Below are the code and all the weights of a small trained network. Each question names an input and a class and asks about switching units off, where a switched-off unit gives its printed mean instead of its output.

import numpy as np


def w(rows, s, z=0):
    codes = np.array(rows[::2]) - 128.0
    scale = np.full(codes.shape[1], s)
    scale[-1] = z or s
    return codes * scale


def f(y):
    return np.maximum(y, 0)


def log_softmax(a):
    a = a - a.max(-1, keepdims=True)
    return a - np.log(np.exp(a).sum(-1, keepdims=True))


def net(x, mask):
    res = np.array(x, float).reshape(1, 7) / 4 @ E
    y = f(res @ A[0][:, :-1].T + A[0][:, -1])
    res = res + np.where(mask, y, B[0][:, -1]) @ B[0][:, :-1]
    return log_softmax(res[-1] @ U[:, :-1].T + U[:, -1])


A, B = {}, {}
E = w([
[156,78,134,174,26,182],'x0',
[97,187,158,246,135,125],'x1',
[129,124,63,148,198,253],'x2',
[193,244,165,74,83,185],'x3',
[187,160,14,158,110,79],'x4',
[7,173,74,93,67,143],'x5',
[128,129,127,129,128,128],'x6',
],0.0063)
A[0] = w([
[91,78,116,152,146,110,52],'n0',
[208,103,171,156,169,132,48],'n1',
[99,79,105,138,142,118,93],'n2',
[71,38,98,169,149,102,19],'n3',
[127,124,139,126,118,108,39],'n4',
[162,208,155,106,106,177,43],'n5',
[111,168,138,90,183,106,73],'n6',
[150,84,115,119,67,155,76],'n7',
[124,154,141,170,132,133,47],'n8',
[59,161,94,122,89,149,38],'n9',
[176,111,154,146,155,131,58],'n10',
[157,61,89,12,120,151,52],'n11',
[174,148,48,147,114,97,69],'n12',
[117,142,183,115,63,27,1],'n13',
[141,107,127,137,92,165,92],'n14',
[131,94,141,181,49,177,92],'n15',
[56,92,237,104,142,191,31],'n16',
[156,179,136,82,106,164,69],'n17',
[125,123,110,132,138,153,36],'n18',
[145,168,141,114,113,136,49],'n19',
[128,134,108,144,143,158,66],'n20',
[120,135,101,130,161,198,27],'n21',
[142,181,148,118,116,151,38],'n22',
[132,133,135,124,110,82,60],'n23',
[150,156,33,151,103,98,36],'n24',
[181,112,139,140,140,119,79],'n25',
[102,185,118,94,227,99,75],'n26',
[31,155,86,103,74,140,58],'n27',
[93,197,156,252,141,139,52],'n28',
[127,124,80,144,188,222,14],'n29',
],0.016,0.0044)
B[0] = w([
[153,153,130,184,115,113,188],'n0',
[198,104,134,118,190,178,215],'n1',
[146,153,130,178,116,110,188],'n2',
[164,179,121,223,102,108,233],'n3',
[141,137,122,126,105,131,136],'n4',
[158,172,122,215,104,106,218],'n5',
[69,84,118,157,145,141,186],'n6',
[64,80,123,153,140,131,187],'n7',
[124,132,120,114,148,90,155],'n8',
[186,84,131,120,176,164,201],'n9',
[175,113,122,120,160,161,178],'n10',
[112,142,117,78,181,2,238],'n11',
[78,197,143,99,130,179,190],'n12',
[153,82,131,76,19,123,227],'n13',
[88,90,125,145,129,134,173],'n14',
[44,57,122,163,140,150,223],'n15',
[84,238,126,70,130,198,255],'n16',
[145,161,124,199,115,108,198],'n17',
[136,119,128,120,95,127,142],'n18',
[140,143,126,167,120,120,158],'n19',
[136,114,136,110,97,118,157],'n20',
[143,105,132,97,50,133,192],'n21',
[146,151,125,177,120,106,171],'n22',
[128,110,129,123,85,132,159],'n23',
[91,208,135,91,130,188,191],'n24',
[157,108,133,117,159,165,172],'n25',
[49,52,126,174,132,161,224],'n26',
[214,87,143,115,202,169,239],'n27',
[109,130,111,70,183,7,243],'n28',
[162,88,149,77,22,124,232],'n29',
],0.037,0.0084)
U = w([
[197,174,111,248,98,94,40],'0',
[179,73,140,83,15,117,181],'1',
[236,81,129,126,213,171,84],'2',
[90,218,127,94,134,181,251],'3',
[133,121,85,95,176,2,120],'4',
[56,40,96,197,140,148,74],'5',
],0.006,0.0023)

Each question gives the input, the list of numbers given to net, and the class t.
The units are the neurons (one row each of A and B). Each row of codes is followed by its name. A weight is (code - 128) times the scale printed after its matrix; where a second scale follows, it is the last column's (A, B and U).
mask holds one flag per neuron, in row order. A switched-off neuron (its flag False) gives its mean, the last column of its row in B, instead of its output. The means were averaged over made-up inputs and are rounded, as every weight is.
A unit's drop is (log p(t) with every unit on - log p(t) with that unit switched off) / (log p(t) with every unit on - log p(t) with every unit switched off).
The circuit of an input: a set's keep is (log p(t) with only the set's units on - log p(t) with every unit switched off) / (log p(t) with every unit on - log p(t) with every unit switched off). Starting from the 12 units with the biggest drops (on a tie, the unit counted first), units are removed one at a time, each time the one whose removal leaves the highest keep (on an exact tie, the one counted first), for as long as the keep stays at least 0.8.
units of the circuit, in order: the units of the circuit, biggest drop first
unit that matters most: the unit with the biggest drop
top k neurons: the k neurons with the biggest drops, biggest first
drop of u: that unit's drop, to one decimal
input [7,-8,0,-7,5,-4,-4], class 4: units of the circuit, in order : n11
input [6,-8,7,-7,5,6,-2], class 4: top 3 neurons : n11, n13, n5
input [-8,6,1,1,0,-4,1], class 5: top 2 neurons : n26, n11
input [-8,5,1,1,7,-3,-8], class 5: top 4 neurons : n26, n16, n6, n11
input [6,3,2,-2,6,3,-6], class 3: top 3 neurons : n24, n12, n26
input [-3,-2,1,4,3,1,6], class 0: top 3 neurons : n16, n15, n17
input [5,5,-6,-2,5,2,4], class 1: top 3 neurons : n13, n16, n11
input [1,-7,5,1,-7,-2,-5], class 3: top 2 neurons : n16, n28
input [0,1,-5,5,1,7,3], class 2: top 3 neurons : n27, n9, n3
input [0,-5,6,5,-1,7,6], class 2: top 4 neurons : n27, n9, n13, n3
input [-2,3,0,-8,0,7,-1], class 0: top 4 neurons : n3, n0, n2, n1
input [6,7,3,-3,-5,-5,-2], class 4: top 2 neurons : n28, n27
input [7,6,-5,1,-7,3,-6], class 3: top 3 neurons : n16, n26, n11
input [-6,3,-7,2,-6,2,8], class 1: units of the circuit, in order : n13
input [-1,-4,7,-1,7,-3,7], class 1: top 4 neurons : n29, n16, n21, n20
input [-3,-6,-2,-5,-1,-2,8], class 4: top 2 neurons : n11, n5
input [7,-8,1,-8,0,3,7], class 0: drop of n0 : 0.8
input [2,6,4,-4,0,7,4], class 2: drop of n27 : 1.7
input [6,-6,2,1,7,-5,-6], class 3: drop of n12 : 1.1
input [5,-2,2,3,-4,4,-4], class 5: unit that matters most : n15
input [0,-2,-6,-4,-8,5,-6], class 3: drop of n29 : 0.3
